grid =
[[115 121 145 115 104]
 [113 146 151 129 124]
 [129 120 130 130 118]
 [133 124 112 122 117]
 [140 121  99 121 106]
 [134 126 109 129 136]]
Indices start at 1.
(1, 1): 115
(4, 2): 124
(4, 3): 112
(5, 5): 106
(5, 1): 140
(1, 4): 115
(6, 3): 109
(4, 5): 117
(5, 4): 121
(1, 5): 104
(4, 1): 133

X =
[[147 153 100 133 121 146 133 121 132 115 118]
 [131 128 119 118 127 147 134 124 142 140 136]
 [112 121 134 102 145 136 148 143 148 138 106]
 [125 129 127 122 140 136 145 123 139 128 128]]
Indices start at 1.
(1, 1) => 147
(2, 7) => 134
(4, 3) => 127
(2, 5) => 127
(1, 11) => 118
(3, 1) => 112
(1, 2) => 153
(3, 2) => 121
(3, 8) => 143
(2, 11) => 136
(1, 7) => 133
(1, 3) => 100
(4, 9) => 139
(2, 4) => 118
(3, 10) => 138

A = [[107, 126, 119, 125, 133, 114, 142, 115], [139, 136, 113, 100, 120, 130, 137, 126], [109, 129, 136, 139, 122, 116, 115, 124]]
Rows and columns are counted from 1.
row 1 col 1	107
row 1 col 7	142
row 1 col 2	126
row 3 col 4	139
row 3 col 6	116
row 2 col 7	137
row 2 col 4	100
row 2 col 8	126
row 2 col 1	139

x = [[106, 132, 120, 136, 118, 149, 133], [126, 133, 117, 125, 129, 151, 118], [145, 128, 127, 113, 147, 131, 106], [135, 112, 149, 143, 105, 122, 122], [131, 123, 147, 129, 121, 133, 105], [102, 148, 146, 129, 138, 111, 116], [117, 109, 122, 156, 148, 126, 115]]
Rows and columns are counted from 1.
(1, 1) -> 106
(6, 1) -> 102
(5, 7) -> 105
(4, 6) -> 122
(3, 2) -> 128
(3, 4) -> 113
(1, 3) -> 120
(5, 2) -> 123
(4, 4) -> 143
(6, 5) -> 138
(4, 1) -> 135
(3, 5) -> 147
(7, 2) -> 109
(7, 5) -> 148
(5, 1) -> 131
(7, 4) -> 156
(3, 1) -> 145
(3, 3) -> 127
(2, 2) -> 133
(4, 5) -> 105
(6, 3) -> 146
(4, 2) -> 112
(2, 3) -> 117
(1, 7) -> 133

arr =
[[129 126 126 110 126]
 [139 123  99 117 111]
 [150 115 131 131 134]]
Indices start at 1.
(1, 1): 129
(1, 3): 126
(1, 2): 126
(2, 4): 117
(3, 4): 131
(1, 4): 110

a =
[[126 120 142 134 142 122 141  99 108 131 123 141]
 [130 122 142 130 145 124 141 102 110 132 120 142]
 [130 127 127 128 127 127 127 126 128 127 128 128]
 [129 126 125 129 123 126 131 125 126 126 130 128]
 [126 119 142 135 141 122 142 101 108 131 124 139]
 [128 128 128 128 128 128 128 128 128 128 128 128]
 [125 119 141 134 141 122 141 100 109 131 123 140]
 [125 120 142 134 140 123 141 100 109 131 121 138]
 [124 120 142 134 141 122 141 100 109 131 121 138]
 [128 123 141 138 144 121 142 105 113 130 128 133]
 [126 120 143 132 146 121 140 101 110 132 120 142]
 [128 128 128 128 128 128 127 128 128 128 128 129]
 [129 125 125 129 123 125 129 126 126 127 131 127]
 [126 119 142 135 141 122 142 101 108 131 124 139]]
Rows and columns are counted from 1.
(1, 1)	126
(5, 3)	142
(3, 11)	128
(1, 11)	123
(14, 7)	142
(3, 4)	128
(3, 12)	128
(9, 10)	131
(6, 11)	128
(10, 12)	133
(7, 7)	141
(1, 2)	120
(5, 4)	135
(4, 10)	126
(1, 3)	142
(12, 11)	128
(4, 3)	125
(11, 9)	110
(4, 1)	129
(12, 6)	128
(10, 10)	130
(6, 2)	128
(9, 4)	134
(7, 2)	119
(9, 1)	124
(4, 12)	128
(2, 8)	102
(5, 12)	139
(7, 5)	141
(5, 9)	108
(3, 2)	127
(1, 5)	142
(11, 2)	120
(10, 1)	128
(1, 7)	141
(5, 10)	131

m =
[[131 136 120 128 111 120]
 [132 128 119 125 127 121]
 [135 130 121 125 135 124]
 [124 127 128 124 127 127]
 [121 126 137 136 139 125]
 [126 136 125 124 114 122]
 [126 131 138 131 144 132]
 [132 129 119 125 143 118]
 [124 141 138 135 105 122]
 [123 125 131 127 130 127]
 [131 131 123 123 136 119]]
Indices start at 1.
(1, 1) => 131
(8, 1) => 132
(6, 3) => 125
(6, 5) => 114
(5, 6) => 125
(9, 4) => 135
(10, 3) => 131
(4, 5) => 127
(9, 1) => 124
(3, 2) => 130
(7, 6) => 132
(5, 1) => 121
(2, 6) => 121
(5, 3) => 137
(3, 4) => 125
(11, 4) => 123
(10, 1) => 123
(6, 1) => 126
(11, 5) => 136
(7, 2) => 131
(4, 3) => 128
(9, 6) => 122
(4, 4) => 124
(9, 5) => 105
(1, 6) => 120

B =
[[139 119 131 122 120 132 121]
 [102 119 137 122 116 131 116]
 [119 119 116 112 153 133 113]]
Indices start at 1.
(1, 1) = 139
(2, 4) = 122
(3, 3) = 116
(3, 6) = 133
(1, 7) = 121
(2, 6) = 131
(1, 3) = 131

M =
[[130 132 124 130 147 135 136 131 148 105 119 119 143 130 137 131]
 [121 131 117 115 124 138 121 118 123 148 116 119 103 128 133 126]
 [144 118 125 121 134 120 113 145 130 125 139 128 130 129 145 143]
 [123 136 127 119 120 144 114 124 129 135 117 128 118 137 119 110]
 [132 127 124 124 143 137 144 136 144 112 119 120 143 138 131 119]
 [127 136 126 119 119 144 113 128 131 137 116 128 116 132 118 108]
 [126 144 123 136 139 138 136 114 117 132 127 126 118 119 120 139]
 [123 129 122 110 132 135 123 111 128 146 112 114 110 130 136 126]
 [132 131 127 130 139 138 133 140 148 112 115 125 135 135 127 125]
 [122 132 115 114 123 140 122 116 122 147 116 121 105 127 134 127]
 [126 135 121 126 144 140 143 132 141 109 122 126 138 138 134 128]
 [126 134 120 125 142 141 142 132 139 108 121 122 140 137 133 127]
 [119 130 118 116 129 138 125 114 120 147 118 118 106 130 139 131]]
Rows and columns are counted from 1.
(1, 1) = 130
(2, 6) = 138
(7, 15) = 120
(11, 9) = 141
(4, 2) = 136
(8, 16) = 126
(4, 4) = 119
(10, 9) = 122
(10, 15) = 134
(6, 8) = 128
(3, 16) = 143
(5, 11) = 119
(12, 9) = 139
(2, 13) = 103
(13, 13) = 106
(11, 2) = 135
(12, 11) = 121
(6, 10) = 137
(13, 1) = 119
(4, 8) = 124
(12, 7) = 142
(10, 11) = 116
(6, 9) = 131
(7, 6) = 138
(2, 3) = 117
(3, 11) = 139
(7, 12) = 126
(11, 8) = 132
(1, 6) = 135
(7, 11) = 127
(7, 7) = 136
(2, 16) = 126
(5, 6) = 137
(10, 8) = 116
(8, 9) = 128
(6, 6) = 144
(4, 12) = 128
